Below are the code and all the weights of a small trained network. Each question names an input and a target symbol and asks about switching units off, where a switched-off unit gives its printed mean instead of its output.

import numpy as np


def w(rows, s, z=0):
    codes = np.array(rows[::2]) - 128.0
    scale = np.full(codes.shape[1], s)
    scale[-1] = z or s
    return codes * scale


def norm(h):
    return h / np.sqrt((h * h).mean(-1, keepdims=True) + 1e-5)


def f(y):
    return y / 2 * (1 + np.tanh(0.7978845608 * (y + 0.044715 * y**3)))


def softmax(a):
    e = np.exp(a - a.max(-1, keepdims=True))
    return e / e.sum(-1, keepdims=True)


def log_softmax(a):
    a = a - a.max(-1, keepdims=True)
    return a - np.log(np.exp(a).sum(-1, keepdims=True))


def net(x, mask):
    ids = ['βεζξπτψ'.index(c) for c in x.split()]
    T = len(ids)
    res = E[ids] + P[:T]
    r = norm(res)
    for j in range(2):
        rows = slice(3 * j, 3 * j + 3)
        q, k, v = (r @ M[0][rows].T for M in (Q, K, V))
        z = softmax(np.where(np.tri(T) > 0, q @ k.T / 3**0.5, -1e9)) @ v
        o = O[0][rows]
        res = res + np.where(mask[j], z, o[:, -1]) @ o[:, :-1]
    y = f(norm(res) @ A[0][:, :-1].T + A[0][:, -1])
    res = res + np.where(mask[2:10], y, B[0][:, -1]) @ B[0][:, :-1]
    return log_softmax(norm(res)[-1] @ U[:, :-1].T + U[:, -1])


Q, K, V, O, A, B = {}, {}, {}, {}, {}, {}
E = w([
[133,139,106,121],'β',
[132,140,104,119],'ε',
[60,130,95,102],'ζ',
[157,118,138,111],'ξ',
[117,79,129,109],'π',
[88,204,219,186],'τ',
[2,158,195,59],'ψ',
],0.012)
P = w([
[241,123,130,3],'0',
[202,198,142,13],'1',
[187,185,121,41],'2',
[176,191,107,86],'3',
[171,178,101,117],'4',
[166,166,98,128],'5',
[159,154,98,140],'6',
[154,141,94,149],'7',
[141,125,94,156],'8',
[127,116,85,166],'9',
[118,113,74,177],'10',
[121,117,79,166],'11',
[102,135,82,123],'12',
],0.0045)
Q[0] = w([
[200,99,34,82],'head 1',
[195,51,23,120],'head 1',
[70,118,136,171],'head 1',
[180,102,73,105],'head 2',
[180,154,114,176],'head 2',
[116,120,84,2],'head 2',
],0.0085)
K[0] = w([
[2,65,148,147],'head 1',
[49,118,130,241],'head 1',
[174,129,215,137],'head 1',
[202,111,124,209],'head 2',
[96,41,62,135],'head 2',
[198,100,171,153],'head 2',
],0.0095)
V[0] = w([
[240,163,37,61],'head 1',
[22,204,150,36],'head 1',
[64,2,78,29],'head 1',
[206,83,226,212],'head 2',
[27,165,226,75],'head 2',
[185,131,184,248],'head 2',
],0.0056)
O[0] = w([
[171,90,77,206,255],'head 1',
[113,112,76,1,220],'head 1',
[74,71,123,114,195],'head 1',
[113,226,86,162,97],'head 2',
[142,155,229,145,64],'head 2',
[197,183,45,136,40],'head 2',
],0.0077,0.0038)
A[0] = w([
[136,116,175,174,131],'neuron 1',
[196,147,140,255,254],'neuron 2',
[89,138,115,71,153],'neuron 3',
[139,209,110,74,169],'neuron 4',
[139,58,98,63,231],'neuron 5',
[6,144,146,78,190],'neuron 6',
[93,170,198,65,212],'neuron 7',
[220,137,63,186,29],'neuron 8',
],0.008,0.0023)
B[0] = w([
[115,133,154,86,130],'neuron 1',
[167,180,108,97,166],'neuron 2',
[142,124,110,156,170],'neuron 3',
[137,103,165,192,156],'neuron 4',
[128,153,152,208,253],'neuron 5',
[134,153,97,119,184],'neuron 6',
[62,176,132,146,154],'neuron 7',
[126,100,50,2,146],'neuron 8',
],0.0084,0.007)
U = w([
[128,88,171,116,92],'β',
[136,112,140,134,1],'ε',
[58,181,162,58,211],'ζ',
[191,246,156,182,139],'ξ',
[218,131,62,67,200],'π',
[106,51,148,206,105],'τ',
[148,102,114,147,154],'ψ',
],0.012,0.0031)

Each question gives the input, a string of symbols that net reads in full, and the target symbol t.
The units are the heads (3 rows each of Q, K, V and O) and the neurons (one row each of A and B). Each row of codes is followed by its name. A weight is (code - 128) times the scale printed after its matrix; where a second scale follows, it is the last column's (O, A, B and U).
mask holds one flag per unit, heads first, then neurons. A switched-off unit (its flag False) gives its mean, the last column of its rows in O or B, instead of its output. The means were averaged over made-up inputs and are rounded, as every weight is.
A unit's drop is (log p(t) with every unit on - log p(t) with that unit switched off) / (log p(t) with every unit on - log p(t) with every unit switched off).
The circuit of an input: a set's keep is (log p(t) with only the set's units on - log p(t) with every unit switched off) / (log p(t) with every unit on - log p(t) with every unit switched off). Starting from all 10 units, units are removed one at a time, each time the one whose removal leaves the highest keep (on an exact tie, the one counted first), for as long as the keep stays at least 0.8.
circuit, biggest first: the units of the circuit, biggest drop first
unit that matters most: the unit with the biggest drop
top k neurons: the k neurons with the biggest drops, biggest first
which heads matter: for each layer, one digit per head in row order, 1 if its drop is at least 0.15 and else 0, layers parted by /
drop of u: that unit's drop, to one decimal
input π ξ ψ τ τ ξ τ τ π, target ξ: circuit, biggest first : head 1; head 2
input π ξ ξ ξ π ξ ε, target τ: which heads matter : 10
input ξ τ ε ε ε τ τ ξ ε, target ξ: top neuron : neuron 4
input τ ξ π π ξ τ ε ξ β ε ξ, target π: which heads matter : 11
input π ε ξ ε ξ ε ε ε ε ξ ξ, target π: which heads matter : 10
input ξ ξ β τ β π ε, target τ: which heads matter : 00
input ε ξ ζ, target τ: which heads matter : 10
input π ξ τ ξ ξ, target ξ: which heads matter : 10
input τ ε ψ ξ τ ξ ζ, target ξ: which heads matter : 11
input τ π ζ, target ξ: which heads matter : 01
input ε ξ ξ ξ τ π ξ ψ π ψ ε, target ζ: which heads matter : 10
input τ ξ τ ξ ξ ξ ξ ε β, target π: which heads matter : 11
input τ ε ξ ξ ε ε τ ε ε, target ξ: which heads matter : 10
input ε ψ ζ β π β, target τ: which heads matter : 01
input β τ ξ ξ ξ β ζ, target π: top neuron : neuron 5
input β π ξ ξ τ ξ ε ε ξ ε, target π: circuit, biggest first : neuron 8; head 1; neuron 5
input ε ξ π, target τ: top 2 neurons : neuron 5; neuron 8
input ε ε π π ξ, target τ: drop of neuron 6 : 0.0
input τ ε ξ ε β ξ ψ ψ ε ξ, target ζ: drop of head 1 : 0.9
input π ξ ε τ ψ π, target ζ: drop of head 1 : 1.2
input ξ ξ β ε π ξ ξ ξ ξ ξ ξ ε, target π: unit that matters most : neuron 8
input β ξ ξ ξ ε ξ ξ ζ, target π: top 2 neurons : neuron 5; neuron 8
